Below is a small trained network, with its code and all its weights. Each question gives an input and a target symbol and asks what happens when units are switched off, that is, made to give their printed mean instead of their output.

import numpy as np


def w(rows, s, z=0):
    codes = np.array(rows[::2]) - 128.0
    scale = np.full(codes.shape[1], s)
    scale[-1] = z or s
    return codes * scale


def f(y):
    return y / 2 * (1 + np.tanh(0.7978845608 * (y + 0.044715 * y**3)))


def softmax(a):
    e = np.exp(a - a.max(-1, keepdims=True))
    return e / e.sum(-1, keepdims=True)


def log_softmax(a):
    a = a - a.max(-1, keepdims=True)
    return a - np.log(np.exp(a).sum(-1, keepdims=True))


def net(x, mask):
    ids = ['ΘΛαβετφ'.index(c) for c in x.split()]
    T = len(ids)
    res = E[ids] + P[:T]
    q, k, v = (res @ M[0].T for M in (Q, K, V))
    z = softmax(np.where(np.tri(T) > 0, q @ k.T / 4**0.5, -1e9)) @ v
    res = res + np.where(mask[0], z, O[0][:, -1]) @ O[0][:, :-1]
    y = f(res @ A[0][:, :-1].T + A[0][:, -1])
    res = res + np.where(mask[1:17], y, B[0][:, -1]) @ B[0][:, :-1]
    return log_softmax(res[-1] @ U[:, :-1].T + U[:, -1])


Q, K, V, O, A, B = {}, {}, {}, {}, {}, {}
E = w([
[129,133,45,82,100,226,121,130,55],'Θ',
[82,78,43,107,117,127,150,82,144],'Λ',
[45,160,140,132,126,131,93,198,184],'α',
[8,114,183,71,205,138,118,138,83],'β',
[96,129,194,152,38,92,158,145,130],'ε',
[175,91,142,141,96,150,176,79,66],'τ',
[165,172,238,164,195,107,107,74,59],'φ',
],0.015)
P = w([
[169,137,43,102,140,59,75,155,115],'0',
[126,187,89,119,174,90,193,111,94],'1',
[71,195,97,160,164,157,193,85,101],'2',
[57,125,127,226,144,215,121,86,118],'3',
[119,17,200,204,92,195,37,97,136],'4',
[156,29,209,80,73,67,60,175,117],'5',
[184,85,165,26,178,93,142,219,112],'6',
[186,197,117,48,209,99,227,176,122],'7',
[58,254,55,170,174,117,249,90,78],'8',
[33,135,115,251,86,174,161,82,139],'9',
[87,42,158,190,50,138,64,133,150],'10',
],0.0093)
Q[0] = w([
[145,58,158,146,99,144,81,164,133],'head 0',
[137,212,105,72,174,82,248,158,117],'head 0',
[210,91,138,31,121,83,96,168,154],'head 0',
[134,172,98,154,142,165,166,104,124],'head 0',
],0.013)
K[0] = w([
[49,125,155,207,142,189,197,53,95],'head 0',
[193,26,163,38,119,82,33,150,114],'head 0',
[77,41,152,244,77,207,2,90,132],'head 0',
[165,121,125,88,128,54,162,168,119],'head 0',
],0.008)
V[0] = w([
[109,30,71,120,33,154,179,89,175],'head 0',
[47,186,96,88,165,175,70,171,160],'head 0',
[144,178,162,165,2,119,98,178,176],'head 0',
[58,111,123,128,214,66,113,139,205],'head 0',
],0.0081)
O[0] = w([
[87,150,34,131,117,154,176,67,148,123],'head 0',
[186,139,103,162,153,170,254,155,92,243],'head 0',
[96,69,95,204,86,121,104,149,66,1],'head 0',
[135,87,119,145,206,85,165,89,144,77],'head 0',
],0.011,0.0044)
A[0] = w([
[44,142,80,223,53,144,160,178,154,96],'neuron 0',
[192,142,99,129,173,112,145,37,110,160],'neuron 1',
[87,86,149,157,165,25,128,60,132,255],'neuron 2',
[84,54,24,86,108,134,205,101,236,195],'neuron 3',
[190,199,166,86,177,103,154,114,109,175],'neuron 4',
[89,186,173,67,81,139,21,33,168,47],'neuron 5',
[56,118,176,111,139,189,195,133,152,129],'neuron 6',
[210,142,132,81,173,172,202,133,230,62],'neuron 7',
[98,157,101,74,151,199,212,134,97,53],'neuron 8',
[29,107,173,106,164,195,149,125,82,90],'neuron 9',
[23,125,143,122,112,108,118,97,74,66],'neuron 10',
[161,67,180,116,99,80,64,253,83,175],'neuron 11',
[132,134,173,122,55,187,142,221,62,175],'neuron 12',
[132,105,55,91,107,134,105,51,210,40],'neuron 13',
[93,116,137,106,73,76,85,137,172,182],'neuron 14',
[74,79,184,92,216,86,189,114,163,132],'neuron 15',
],0.0061,0.0038)
B[0] = w([
[115,174,27,187,69,167,180,133,131,168],'neuron 0',
[102,179,197,74,106,137,63,169,146,179],'neuron 1',
[88,41,140,127,185,113,110,35,163,158],'neuron 2',
[93,142,144,105,124,173,185,112,122,223],'neuron 3',
[77,133,105,107,94,161,89,131,156,209],'neuron 4',
[234,167,68,110,150,53,179,112,116,163],'neuron 5',
[209,120,84,84,85,69,99,142,134,199],'neuron 6',
[75,74,141,138,37,74,79,199,122,195],'neuron 7',
[123,70,126,154,94,95,119,160,141,254],'neuron 8',
[189,99,117,63,75,85,146,235,120,176],'neuron 9',
[130,41,111,110,103,2,98,191,106,134],'neuron 10',
[89,155,124,144,116,185,192,80,135,175],'neuron 11',
[124,234,191,184,143,72,130,135,103,231],'neuron 12',
[197,148,111,176,129,117,74,192,92,146],'neuron 13',
[151,156,115,155,186,147,134,48,118,146],'neuron 14',
[146,35,121,138,120,99,107,134,139,185],'neuron 15',
],0.0062,0.0076)
U = w([
[154,209,126,91,42,165,134,183,76,173],'Θ',
[71,114,91,46,124,162,190,1,218,250],'Λ',
[166,135,87,172,233,108,191,133,87,113],'α',
[133,89,154,73,64,39,87,189,129,10],'β',
[28,119,105,172,85,86,38,96,58,18],'ε',
[235,168,48,94,119,39,88,64,127,43],'τ',
[60,187,204,106,199,136,89,70,107,225],'φ',
],0.004,0.002)

Each question gives the input, a string of symbols that net reads in full, and the target symbol t.
The units are the heads (4 rows each of Q, K, V and O) and the neurons (one row each of A and B). Each row of codes is followed by its name. A weight is (code - 128) times the scale printed after its matrix; where a second scale follows, it is the last column's (O, A, B and U).
mask holds one flag per unit, heads first, then neurons. A switched-off unit (its flag False) gives its mean, the last column of its rows in O or B, instead of its output. The means were averaged over made-up inputs and are rounded, as every weight is.
A unit's drop is (log p(t) with every unit on - log p(t) with that unit switched off) / (log p(t) with every unit on - log p(t) with every unit switched off).
The circuit of an input: a set's keep is (log p(t) with only the set's units on - log p(t) with every unit switched off) / (log p(t) with every unit on - log p(t) with every unit switched off). Starting from the 12 units with the biggest drops (on a tie, the unit counted first), units are removed one at a time, each time the one whose removal leaves the highest keep (on an exact tie, the one counted first), for as long as the keep stays at least 0.8.
units of the circuit, in order: the units of the circuit, biggest drop first
unit that matters most: the unit with the biggest drop
top k neurons: the k neurons with the biggest drops, biggest first
drop when u is switched off: that unit's drop, to one decimal
input φ β β β τ, target β: units of the circuit, in order : head 0; neuron 7; neuron 15; neuron 1
input Θ α φ τ Θ φ, target τ: units of the circuit, in order : head 0; neuron 5
input α α α φ τ Θ φ β α ε, target β: units of the circuit, in order : head 0; neuron 7; neuron 15
input α Θ τ Λ Λ Θ, target Λ: units of the circuit, in order : head 0
input ε α Λ τ ε α, target τ: units of the circuit, in order : head 0; neuron 5; neuron 14
input α τ φ ε τ β Θ Λ, target β: units of the circuit, in order : neuron 7; head 0; neuron 15
input Θ Θ φ β Λ Λ Θ β Θ Λ, target β: units of the circuit, in order : head 0; neuron 7; neuron 15
input β α φ, target β: units of the circuit, in order : head 0; neuron 7; neuron 15; neuron 1
input α φ α β Θ α ε α Θ β, target α: top 2 neurons : neuron 7; neuron 1
input β Λ Λ Θ Λ β Λ Θ ε, target Λ: units of the circuit, in order : head 0; neuron 12
input Λ Θ Θ Θ τ φ τ Θ Θ Λ, target Θ: units of the circuit, in order : head 0; neuron 2
input Θ α α β, target β: units of the circuit, in order : neuron 9; neuron 10
input Θ Λ Λ α, target Λ: top 2 neurons : neuron 3; neuron 12
input Θ α α Λ, target α: units of the circuit, in order : head 0
input β α Θ, target β: top 2 neurons : neuron 7; neuron 8
input Θ α ε φ Θ, target ε: drop when neuron 6 is switched off : 0.1
input Λ Θ Θ Λ φ Λ, target Λ: drop when neuron 12 is switched off : 0.1
input φ β Θ Θ τ ε Θ α, target ε: drop when head 0 is switched off : 0.8
input Θ Θ Θ φ, target Θ: drop when neuron 3 is switched off : 0.0
input Θ Θ α Θ α ε Λ φ, target ε: unit that matters most : head 0
